Here is a tiny trained network, its code and every weight. The questions are about switching its units off for an input and a class, where a switched-off unit gives its printed mean instead of its output.

import numpy as np


def w(rows, s, z=0):
    codes = np.array(rows[::2]) - 128.0
    scale = np.full(codes.shape[1], s)
    scale[-1] = z or s
    return codes * scale


def f(y):
    return np.maximum(y, 0)


def log_softmax(a):
    a = a - a.max(-1, keepdims=True)
    return a - np.log(np.exp(a).sum(-1, keepdims=True))


def net(x, mask):
    res = np.array(x, float).reshape(1, 8) / 4 @ E
    y = f(res @ A[0][:, :-1].T + A[0][:, -1])
    res = res + np.where(mask, y, B[0][:, -1]) @ B[0][:, :-1]
    return log_softmax(res[-1] @ U[:, :-1].T + U[:, -1])


A, B = {}, {}
E = w([
[100,127,152,140,159],'x0',
[41,95,23,98,230],'x1',
[103,120,158,141,150],'x2',
[124,126,137,132,135],'x3',
[177,151,83,128,89],'x4',
[29,255,127,37,187],'x5',
[151,135,101,122,107],'x6',
[43,155,116,172,13],'x7',
],0.0068)
A[0] = w([
[94,108,107,118,111,103],'N0',
[122,197,162,8,131,254],'N1',
[164,127,212,113,143,135],'N2',
[62,109,103,124,74,174],'N3',
[119,170,147,48,137,122],'N4',
[177,169,155,124,117,137],'N5',
[136,118,137,224,105,118],'N6',
[119,143,67,117,205,174],'N7',
[137,206,127,98,134,185],'N8',
[147,57,83,141,151,235],'N9',
[117,113,170,123,80,189],'N10',
[103,198,172,107,59,37],'N11',
[104,166,151,71,69,42],'N12',
[48,113,118,173,104,183],'N13',
[154,115,225,82,140,239],'N14',
[85,77,47,192,136,206],'N15',
[58,162,114,147,99,127],'N16',
[110,164,140,126,155,131],'N17',
],0.013,0.0036)
B[0] = w([
[155,171,96,145,132,152],'N0',
[97,158,50,114,110,255],'N1',
[131,167,75,165,109,199],'N2',
[160,169,124,191,93,198],'N3',
[71,162,89,104,119,195],'N4',
[151,171,108,145,116,191],'N5',
[122,100,177,160,91,208],'N6',
[122,105,176,1,151,217],'N7',
[85,149,61,117,140,201],'N8',
[172,157,187,135,183,225],'N9',
[117,98,157,195,87,196],'N10',
[64,159,158,163,105,206],'N11',
[82,156,177,178,142,179],'N12',
[169,117,70,194,91,202],'N13',
[178,166,73,160,122,221],'N14',
[198,152,144,130,134,221],'N15',
[126,189,86,169,110,194],'N16',
[104,136,80,99,105,167],'N17',
],0.0097,0.0088)
U = w([
[185,151,139,129,127,254],'0',
[119,157,53,84,107,83],'1',
[190,63,144,66,213,9],'2',
[81,130,133,2,119,95],'3',
[103,84,180,103,23,132],'4',
[75,195,161,106,100,2],'5',
],0.012,0.0037)

Each question gives the input, the list of numbers given to net, and the class t.
The units are the neurons (one row each of A and B). Each row of codes is followed by its name. A weight is (code - 128) times the scale printed after its matrix; where a second scale follows, it is the last column's (A, B and U).
mask holds one flag per neuron, in row order. A switched-off neuron (its flag False) gives its mean, the last column of its row in B, instead of its output. The means were averaged over made-up inputs and are rounded, as every weight is.
A unit's drop is (log p(t) with every unit on - log p(t) with that unit switched off) / (log p(t) with every unit on - log p(t) with every unit switched off).
The circuit of an input: a set's keep is (log p(t) with only the set's units on - log p(t) with every unit switched off) / (log p(t) with every unit on - log p(t) with every unit switched off). Starting from the 12 units with the biggest drops (on a tie, the unit counted first), units are removed one at a time, each time the one whose removal leaves the highest keep (on an exact tie, the one counted first), for as long as the keep stays at least 0.8.
circuit, biggest first: the units of the circuit, biggest drop first
unit that matters most: the unit with the biggest drop
top k neurons: the k neurons with the biggest drops, biggest first
drop when u is switched off: that unit's drop, to one decimal
input [1,6,2,-1,-3,3,-6,-4], class 3: circuit, biggest first : (N7)
input [5,6,-7,4,-8,-1,-4,2], class 0: circuit, biggest first : (N15, N1)
input [-3,-3,5,6,-8,1,-7,-2], class 1: circuit, biggest first : (N9, N14, N2)
input [-8,-4,0,5,-6,0,4,8], class 4: circuit, biggest first : (N10, N6)
input [-7,2,3,6,-5,-6,8,7], class 0: circuit, biggest first : (N15, N9)
input [1,-8,-8,-2,6,3,8,-3], class 1: circuit, biggest first : (N1, N8)
input [-8,1,-7,4,-6,3,-4,-4], class 3: circuit, biggest first : (N7, N13, N3)
input [0,-2,-3,7,-8,-1,-4,1], class 4: top 2 neurons : (N9, N15)
input [1,-5,3,-7,1,-8,8,2], class 4: top 2 neurons : (N6, N10)
input [6,-1,-7,2,7,-8,-4,1], class 4: top 2 neurons : (N6, N14)
input [5,2,-3,2,0,0,3,4], class 0: drop when N9 is switched off : -0.1
input [6,7,3,-4,4,8,-6,-4], class 3: drop when N7 is switched off : 0.9
input [-3,1,4,0,1,-1,1,7], class 0: drop when N13 is switched off : 0.3
input [0,0,8,-1,2,-1,3,1], class 4: unit that matters most : N14
